Below are the code and all the weights of a small trained network. Each question names an input and a class and asks about switching units off, where a switched-off unit gives its printed mean instead of its output.

import numpy as np


def w(rows, s, z=0):
    codes = np.array(rows[::2]) - 128.0
    scale = np.full(codes.shape[1], s)
    scale[-1] = z or s
    return codes * scale


def norm(h):
    return h / np.sqrt((h * h).mean(-1, keepdims=True) + 1e-5)


def f(y):
    return np.maximum(y, 0)


def log_softmax(a):
    a = a - a.max(-1, keepdims=True)
    return a - np.log(np.exp(a).sum(-1, keepdims=True))


def net(x, mask):
    res = np.array(x, float).reshape(1, 7) / 4 @ E
    u = 0
    for l in range(3):
        y = f(norm(res) @ A[l][:, :-1].T + A[l][:, -1])
        res = res + np.where(mask[u : u + 12], y, B[l][:, -1]) @ B[l][:, :-1]
        u += 12
    return log_softmax(norm(res)[-1] @ U[:, :-1].T + U[:, -1])


A, B = {}, {}
E = w([
[129,130,128,128,128,125],'x0',
[127,141,76,255,153,140],'x1',
[60,103,154,158,92,104],'x2',
[42,212,117,103,207,140],'x3',
[129,126,131,128,127,129],'x4',
[168,240,136,147,74,29],'x5',
[131,127,127,128,129,123],'x6',
],0.00058)
A[0] = w([
[100,109,131,251,152,131,255],'0.n0',
[100,196,51,78,178,146,16],'0.n1',
[225,147,119,47,193,130,109],'0.n2',
[55,220,97,103,113,97,106],'0.n3',
[247,141,69,85,164,148,21],'0.n4',
[214,103,78,121,87,138,41],'0.n5',
[139,101,190,54,143,145,44],'0.n6',
[182,113,80,92,185,127,62],'0.n7',
[39,132,81,97,168,171,107],'0.n8',
[225,148,60,119,226,130,50],'0.n9',
[217,158,77,93,216,131,14],'0.n10',
[156,160,203,63,99,48,64],'0.n11',
],0.0015,0.00085)
B[0] = w([
[117,124,84,27,103,124,250],'0.n0',
[128,146,201,174,206,105,167],'0.n1',
[36,121,191,137,37,145,205],'0.n2',
[173,61,199,134,164,109,197],'0.n3',
[51,110,192,201,3,168,175],'0.n4',
[145,93,209,166,154,93,166],'0.n5',
[135,146,37,65,110,130,168],'0.n6',
[99,142,156,132,73,180,154],'0.n7',
[193,123,206,140,145,90,200],'0.n8',
[16,151,173,174,45,181,182],'0.n9',
[41,167,175,196,68,182,168],'0.n10',
[132,141,21,112,143,186,202],'0.n11',
],0.0017,0.0012)
A[1] = w([
[171,107,82,208,107,154,158],'1.n0',
[87,95,148,125,117,86,31],'1.n1',
[252,82,118,138,78,158,128],'1.n2',
[120,127,164,47,124,119,168],'1.n3',
[87,23,146,115,140,159,199],'1.n4',
[103,189,129,124,131,89,111],'1.n5',
[113,179,137,156,226,127,82],'1.n6',
[147,66,135,115,74,93,158],'1.n7',
[109,146,64,231,173,153,163],'1.n8',
[63,89,144,115,113,66,2],'1.n9',
[120,169,143,131,79,46,139],'1.n10',
[140,157,51,223,143,137,178],'1.n11',
],0.0021,0.00074)
B[1] = w([
[92,118,161,35,119,69,184],'1.n0',
[96,166,110,200,101,167,144],'1.n1',
[64,123,199,131,210,50,203],'1.n2',
[72,107,60,149,94,83,214],'1.n3',
[205,225,93,168,149,143,250],'1.n4',
[194,103,113,149,162,186,178],'1.n5',
[101,89,230,92,151,50,175],'1.n6',
[77,171,167,139,199,118,204],'1.n7',
[100,133,130,13,55,97,190],'1.n8',
[63,142,124,213,52,175,153],'1.n9',
[165,126,84,164,167,247,211],'1.n10',
[110,117,129,14,61,105,187],'1.n11',
],0.0016)
A[2] = w([
[67,62,138,78,169,188,158],'2.n0',
[35,108,83,239,88,139,34],'2.n1',
[118,96,65,29,79,105,59],'2.n2',
[107,193,176,169,42,101,157],'2.n3',
[179,42,195,188,40,70,255],'2.n4',
[250,229,82,157,129,111,101],'2.n5',
[233,32,165,166,126,82,80],'2.n6',
[127,86,69,128,215,208,37],'2.n7',
[89,138,143,114,247,164,134],'2.n8',
[113,122,134,54,142,178,164],'2.n9',
[156,219,167,117,100,63,173],'2.n10',
[144,99,124,107,176,243,45],'2.n11',
],0.0015,0.00071)
B[2] = w([
[190,142,94,167,104,110,235],'2.n0',
[106,193,206,113,70,207,179],'2.n1',
[108,194,55,73,79,71,192],'2.n2',
[147,67,111,145,134,194,248],'2.n3',
[85,216,154,117,207,150,231],'2.n4',
[190,2,63,180,127,180,176],'2.n5',
[93,199,174,98,229,62,158],'2.n6',
[222,75,97,159,122,145,166],'2.n7',
[169,98,161,161,129,88,216],'2.n8',
[146,132,118,159,94,83,215],'2.n9',
[158,26,102,148,151,148,235],'2.n10',
[177,114,85,204,108,146,170],'2.n11',
],0.0019,0.0012)
U = w([
[107,143,228,132,254,44,230],'0',
[251,50,35,199,140,168,148],'1',
[92,165,41,15,44,59,131],'2',
[53,176,172,192,59,224,2],'3',
],0.007,0.00094)

Each question gives the input, the list of numbers given to net, and the class t.
The units are the neurons (one row each of A and B). Each row of codes is followed by its name. A weight is (code - 128) times the scale printed after its matrix; where a second scale follows, it is the last column's (A, B and U).
mask holds one flag per neuron, layer by layer. A switched-off neuron (its flag False) gives its mean, the last column of its row in B, instead of its output. The means were averaged over made-up inputs and are rounded, as every weight is.
A unit's drop is (log p(t) with every unit on - log p(t) with that unit switched off) / (log p(t) with every unit on - log p(t) with every unit switched off).
The circuit of an input: a set's keep is (log p(t) with only the set's units on - log p(t) with every unit switched off) / (log p(t) with every unit on - log p(t) with every unit switched off). Starting from the 12 units with the biggest drops (on a tie, the unit counted first), units are removed one at a time, each time the one whose removal leaves the highest keep (on an exact tie, the one counted first), for as long as the keep stays at least 0.8.
units of the circuit, in order: the units of the circuit, biggest drop first
top k neurons: the k neurons with the biggest drops, biggest first
k most important neurons of layer l: the k neurons of layer l with the biggest drops, biggest first
input [7,-5,-6,-3,5,-5,-5], class 3: units of the circuit, in order	(0.n2, 0.n4)
input [3,8,-4,7,-5,-4,1], class 2: units of the circuit, in order	(1.n8, 1.n11)
input [1,1,0,-3,-5,6,5], class 1: units of the circuit, in order	(2.n5, 1.n10)
input [5,-7,-5,2,7,-7,-7], class 1: most important neuron of layer 2	(2.n11)
input [-4,7,-6,-7,6,6,7], class 0: units of the circuit, in order	(1.n2, 2.n4, 2.n6)
input [-6,-8,-4,5,-5,-8,3], class 1: 4 most important neurons of layer 2	(2.n11, 2.n7, 2.n0, 2.n8)
input [7,3,6,-6,7,-5,0], class 0: 2 most important neurons of layer 0	(0.n2, 0.n9)
input [-8,8,1,7,6,4,-4], class 2: 3 most important neurons of layer 0	(0.n0, 0.n5, 0.n2)
input [8,4,-3,3,-1,4,5], class 1: 4 most important neurons of layer 1	(1.n5, 1.n10, 1.n2, 1.n0)
input [2,-3,-1,2,-6,-2,1], class 2: top 3 neurons	(0.n6, 1.n3, 1.n10)
input [0,3,-8,-4,-5,6,7], class 3: top 4 neurons	(0.n4, 0.n9, 1.n4, 0.n10)
input [-5,-6,-7,-6,2,0,4], class 3: top 3 neurons	(0.n2, 0.n4, 0.n3)
input [8,6,4,-6,0,-4,1], class 0: 2 most important neurons of layer 1	(1.n2, 1.n3)
input [-2,4,4,-2,3,1,4], class 2: top 2 neurons	(0.n2, 0.n3)
input [-2,-3,5,-5,6,7,2], class 1: top 2 neurons	(1.n10, 2.n5)
input [-1,4,1,7,5,-4,-1], class 0: top neuron	(1.n6)
input [7,-7,-8,-6,-6,5,-5], class 3: top 2 neurons	(0.n2, 0.n4)
input [7,3,-6,5,0,6,0], class 1: 2 most important neurons of layer 2	(2.n10, 2.n5)
input [-6,-5,1,-6,-5,-1,-3], class 0: top 2 neurons	(0.n0, 1.n2)
input [4,8,8,-2,6,-6,3], class 2: top neuron	(1.n8)
